Below are the code and all the weights of a small trained network. Each question names an input and a class and asks about switching units off, where a switched-off unit gives its printed mean instead of its output.

import numpy as np


def w(rows, s, z=0):
    codes = np.array(rows[::2]) - 128.0
    scale = np.full(codes.shape[1], s)
    scale[-1] = z or s
    return codes * scale


def f(y):
    return y / 2 * (1 + np.tanh(0.7978845608 * (y + 0.044715 * y**3)))


def log_softmax(a):
    a = a - a.max(-1, keepdims=True)
    return a - np.log(np.exp(a).sum(-1, keepdims=True))


def net(x, mask):
    res = np.array(x, float).reshape(1, 5) / 4 @ E
    y = f(res @ A[0][:, :-1].T + A[0][:, -1])
    res = res + np.where(mask, y, B[0][:, -1]) @ B[0][:, :-1]
    return log_softmax(res[-1] @ U[:, :-1].T + U[:, -1])


A, B = {}, {}
E = w([
[34,211,118,166],'x0',
[64,112,141,28],'x1',
[143,152,249,129],'x2',
[128,127,129,129],'x3',
[122,121,130,132],'x4',
],0.016)
A[0] = w([
[139,154,253,134,169],'neuron 0',
[176,145,118,206,247],'neuron 1',
[96,112,129,79,214],'neuron 2',
[151,122,100,133,236],'neuron 3',
[104,179,105,155,125],'neuron 4',
[67,195,124,154,163],'neuron 5',
[114,126,165,93,123],'neuron 6',
],0.022,0.013)
B[0] = w([
[169,195,251,135,251],'neuron 0',
[141,73,153,226,244],'neuron 1',
[130,134,66,47,195],'neuron 2',
[144,37,98,144,186],'neuron 3',
[28,117,182,155,182],'neuron 4',
[22,208,94,163,222],'neuron 5',
[122,167,181,63,163],'neuron 6',
],0.013,0.027)
U = w([
[186,45,47,172,176],'0',
[34,81,96,189,159],'1',
[232,104,196,155,81],'2',
[108,197,172,217,36],'3',
[166,70,36,1,173],'4',
[47,171,7,70,140],'5',
[201,131,178,5,203],'6',
[75,231,153,61,2],'7',
],0.0097,0.0047)

Each question gives the input, the list of numbers given to net, and the class t.
The units are the neurons (one row each of A and B). Each row of codes is followed by its name. A weight is (code - 128) times the scale printed after its matrix; where a second scale follows, it is the last column's (A, B and U).
mask holds one flag per neuron, in row order. A switched-off neuron (its flag False) gives its mean, the last column of its row in B, instead of its output. The means were averaged over made-up inputs and are rounded, as every weight is.
A unit's drop is (log p(t) with every unit on - log p(t) with that unit switched off) / (log p(t) with every unit on - log p(t) with every unit switched off).
The circuit of an input: a set's keep is (log p(t) with only the set's units on - log p(t) with every unit switched off) / (log p(t) with every unit on - log p(t) with every unit switched off). Starting from all 7 units, units are removed one at a time, each time the one whose removal leaves the highest keep (on an exact tie, the one counted first), for as long as the keep stays at least 0.8.
units of the circuit, in order: the units of the circuit, biggest drop first
k most important neurons: the k neurons with the biggest drops, biggest first
drop when u is switched off: that unit's drop, to one decimal
input [-2,4,7,-2,-4], class 6: most important neuron : (neuron 5)
input [-1,-1,-2,-4,-7], class 0: units of the circuit, in order : (neuron 0; neuron 5)
input [-6,0,-7,-8,4], class 0: 2 most important neurons : (neuron 3; neuron 6)
input [1,1,-1,-7,7], class 5: units of the circuit, in order : (neuron 0; neuron 1)
input [1,1,-2,2,-1], class 5: units of the circuit, in order : (neuron 1; neuron 0)
input [-3,7,-2,1,-5], class 4: units of the circuit, in order : (neuron 0; neuron 5)
input [0,5,-2,-5,-3], class 4: 2 most important neurons : (neuron 5; neuron 0)
input [1,2,0,-2,8], class 5: units of the circuit, in order : (neuron 0; neuron 1)
input [-1,2,3,1,-6], class 6: units of the circuit, in order : (neuron 5; neuron 1)
input [-8,1,0,6,-5], class 4: units of the circuit, in order : (neuron 0; neuron 1)
input [-3,0,8,-2,3], class 2: 3 most important neurons : (neuron 5; neuron 0; neuron 2)
input [0,6,5,-7,-3], class 6: 2 most important neurons : (neuron 5; neuron 4)
input [-3,2,-5,-5,-8], class 4: 2 most important neurons : (neuron 1; neuron 5)
input [-5,-8,-4,1,1], class 0: units of the circuit, in order : (neuron 0)
input [5,0,0,1,-5], class 1: 2 most important neurons : (neuron 0; neuron 4)
input [2,8,-1,-4,4], class 5: 2 most important neurons : (neuron 0; neuron 2)
input [-1,6,-1,-2,-5], class 4: 2 most important neurons : (neuron 0; neuron 5)
input [0,0,3,-2,4], class 2: 2 most important neurons : (neuron 5; neuron 4)
input [2,7,5,4,-1], class 7: drop when neuron 5 is switched off : 0.0
input [7,1,6,-6,-4], class 7: units of the circuit, in order : (neuron 1)
